Here is a tiny trained network, its code and every weight. The questions are about switching its units off for an input and a class, where a switched-off unit gives its printed mean instead of its output.

import numpy as np


def w(rows, s, z=0):
    codes = np.array(rows[::2]) - 128.0
    scale = np.full(codes.shape[1], s)
    scale[-1] = z or s
    return codes * scale


def norm(h):
    return h / np.sqrt((h * h).mean(-1, keepdims=True) + 1e-5)


def f(y):
    return np.maximum(y, 0)


def log_softmax(a):
    a = a - a.max(-1, keepdims=True)
    return a - np.log(np.exp(a).sum(-1, keepdims=True))


def net(x, mask):
    res = np.array(x, float).reshape(1, 7) / 4 @ E
    u = 0
    for l in range(4):
        y = f(norm(res) @ A[l][:, :-1].T + A[l][:, -1])
        res = res + np.where(mask[u : u + 7], y, B[l][:, -1]) @ B[l][:, :-1]
        u += 7
    return log_softmax(norm(res)[-1] @ U[:, :-1].T + U[:, -1])


A, B = {}, {}
E = w([
[137,128,110,124,141,149,140,134],'x0',
[136,122,126,143,126,114,136,111],'x1',
[130,195,24,95,252,45,106,108],'x2',
[125,130,136,122,128,127,107,122],'x3',
[227,159,221,116,163,93,115,160],'x4',
[173,90,105,171,160,123,132,55],'x5',
[186,162,101,255,115,153,75,198],'x6',
],0.0071)
A[0] = w([
[163,103,94,64,126,111,196,238,97],'L0N0',
[123,147,42,75,181,18,101,145,61],'L0N1',
[131,50,71,177,175,70,60,253,3],'L0N2',
[121,182,43,153,178,29,82,176,10],'L0N3',
[47,44,86,150,185,88,130,250,194],'L0N4',
[88,134,119,110,165,166,188,196,96],'L0N5',
[149,130,115,166,141,178,118,71,68],'L0N6',
],0.007,0.0035)
B[0] = w([
[143,100,166,145,128,85,88,133,174],'L0N0',
[97,99,110,146,175,132,92,209,255],'L0N1',
[135,200,156,91,91,193,128,80,199],'L0N2',
[171,206,158,90,115,151,177,2,253],'L0N3',
[168,132,61,147,153,123,144,115,240],'L0N4',
[105,135,136,121,70,115,149,85,170],'L0N5',
[116,158,116,106,103,119,123,134,154],'L0N6',
],0.0095,0.0048)
A[1] = w([
[154,137,52,99,211,10,162,145,160],'L1N0',
[193,86,167,159,130,62,125,191,137],'L1N1',
[174,68,171,98,63,129,161,153,145],'L1N2',
[81,33,118,227,155,97,172,135,122],'L1N3',
[173,175,70,253,130,162,69,237,255],'L1N4',
[231,129,226,105,182,81,131,175,223],'L1N5',
[72,98,124,116,234,86,128,162,136],'L1N6',
],0.0068,0.0026)
B[1] = w([
[45,101,112,78,139,75,128,192,239],'L1N0',
[59,54,115,37,56,235,90,102,174],'L1N1',
[157,207,119,182,143,102,114,24,201],'L1N2',
[110,150,119,112,83,100,158,194,159],'L1N3',
[206,88,114,201,18,82,68,81,253],'L1N4',
[254,10,188,113,172,166,137,178,254],'L1N5',
[87,137,98,166,109,76,98,158,185],'L1N6',
],0.0072,0.0057)
A[2] = w([
[135,124,103,149,83,159,189,95,46],'L2N0',
[90,84,221,33,179,50,128,175,3],'L2N1',
[102,86,165,66,83,122,250,134,164],'L2N2',
[63,83,216,106,153,229,232,76,63],'L2N3',
[53,176,60,109,57,99,94,36,247],'L2N4',
[132,196,186,139,84,106,139,254,192],'L2N5',
[149,118,80,145,113,165,107,138,184],'L2N6',
],0.0079,0.0012)
B[2] = w([
[114,184,179,87,112,54,2,144,177],'L2N0',
[143,140,71,139,190,28,119,158,199],'L2N1',
[220,182,61,214,190,104,129,43,188],'L2N2',
[141,247,49,103,166,128,129,107,186],'L2N3',
[26,173,135,207,174,208,123,77,255],'L2N4',
[131,65,131,113,143,148,182,12,154],'L2N5',
[133,164,214,106,36,83,38,91,170],'L2N6',
],0.0069,0.0079)
A[3] = w([
[10,46,70,74,163,83,164,184,168],'L3N0',
[26,166,98,236,203,106,163,101,117],'L3N1',
[40,41,106,22,220,160,170,198,136],'L3N2',
[218,157,134,57,110,51,138,124,188],'L3N3',
[136,159,148,104,192,137,70,124,232],'L3N4',
[60,171,160,171,36,105,111,180,77],'L3N5',
[255,212,105,143,181,164,96,72,254],'L3N6',
],0.0079,0.0025)
B[3] = w([
[128,127,227,199,151,254,52,207,173],'L3N0',
[162,185,148,48,83,197,136,77,206],'L3N1',
[140,42,67,223,170,130,61,114,162],'L3N2',
[204,73,153,95,155,110,193,186,179],'L3N3',
[107,178,107,127,90,61,179,114,176],'L3N4',
[128,116,80,193,167,48,87,189,152],'L3N5',
[45,102,122,48,123,116,232,168,247],'L3N6',
],0.011,0.013)
U = w([
[73,225,90,86,74,144,150,47,246],'0',
[188,107,160,35,130,78,244,174,251],'1',
[113,161,119,221,13,80,50,129,99],'2',
[217,37,223,131,9,135,119,136,16],'3',
[73,167,117,165,176,228,47,158,53],'4',
[168,55,117,132,213,57,84,220,83],'5',
],0.014,0.0023)

Each question gives the input, the list of numbers given to net, and the class t.
The units are the neurons (one row each of A and B). Each row of codes is followed by its name. A weight is (code - 128) times the scale printed after its matrix; where a second scale follows, it is the last column's (A, B and U).
mask holds one flag per neuron, layer by layer. A switched-off neuron (its flag False) gives its mean, the last column of its row in B, instead of its output. The means were averaged over made-up inputs and are rounded, as every weight is.
A unit's drop is (log p(t) with every unit on - log p(t) with that unit switched off) / (log p(t) with every unit on - log p(t) with every unit switched off).
The circuit of an input: a set's keep is (log p(t) with only the set's units on - log p(t) with every unit switched off) / (log p(t) with every unit on - log p(t) with every unit switched off). Starting from the 12 units with the biggest drops (on a tie, the unit counted first), units are removed one at a time, each time the one whose removal leaves the highest keep (on an exact tie, the one counted first), for as long as the keep stays at least 0.8.
units of the circuit, in order: the units of the circuit, biggest drop first
most important unit: the unit with the biggest drop
k most important neurons: the k neurons with the biggest drops, biggest first
top k neurons in layer l: the k neurons of layer l with the biggest drops, biggest first
drop of u: that unit's drop, to one decimal
input [1,-5,-4,-4,-1,1,-5], class 0: units of the circuit, in order => L1N5
input [8,-5,6,-7,8,-4,0], class 5: units of the circuit, in order => L1N0, L0N1, L3N2
input [1,1,2,-4,0,1,-2], class 4: 2 most important neurons => L3N0, L1N6
input [8,5,-6,3,-1,-4,5], class 2: units of the circuit, in order => L1N5, L3N5
input [4,5,-5,-6,-6,0,1], class 2: units of the circuit, in order => L3N5, L2N0
input [8,-1,1,-3,1,-5,0], class 5: top 3 neurons in layer 0 => L0N0, L0N4, L0N2
input [-2,2,1,-7,-5,-2,-4], class 4: 2 most important neurons => L0N3, L3N0
input [-2,0,0,-4,-1,-8,-8], class 0: 3 most important neurons => L1N5, L2N2, L2N4
input [7,-3,8,-6,-2,-7,-8], class 4: 2 most important neurons => L3N0, L1N5
input [-7,-8,-3,-5,2,-4,1], class 3: 2 most important neurons => L0N3, L1N1
input [-1,7,4,-2,-1,-6,8], class 0: 2 most important neurons => L0N3, L1N5
input [1,7,-2,-4,0,4,-6], class 0: top 2 neurons in layer 0 => L0N0, L0N3
input [5,-5,-1,0,4,6,3], class 3: 2 most important neurons => L0N3, L1N4
input [7,-1,-2,1,-1,5,-6], class 0: units of the circuit, in order => L1N5
input [-4,5,-5,-1,-3,6,1], class 2: 2 most important neurons => L0N3, L0N2
input [-1,-2,2,-4,-7,-4,0], class 4: 2 most important neurons => L3N0, L0N2
input [-1,-7,4,-8,5,-6,0], class 5: 2 most important neurons => L0N1, L1N0
input [-7,-8,4,4,-6,4,0], class 4: top 2 neurons in layer 0 => L0N1, L0N2
input [8,4,-8,3,0,-5,-4], class 0: 2 most important neurons => L1N5, L1N2
input [8,-6,-8,8,1,-4,-2], class 1: most important unit => L2N4
input [-7,0,6,-8,1,1,-6], class 5: 2 most important neurons => L2N1, L2N4
input [-2,-2,2,-4,7,4,0], class 5: top 2 neurons in layer 0 => L0N2, L0N3
input [-8,-2,0,-1,5,4,4], class 3: drop of L2N2 => 0.1
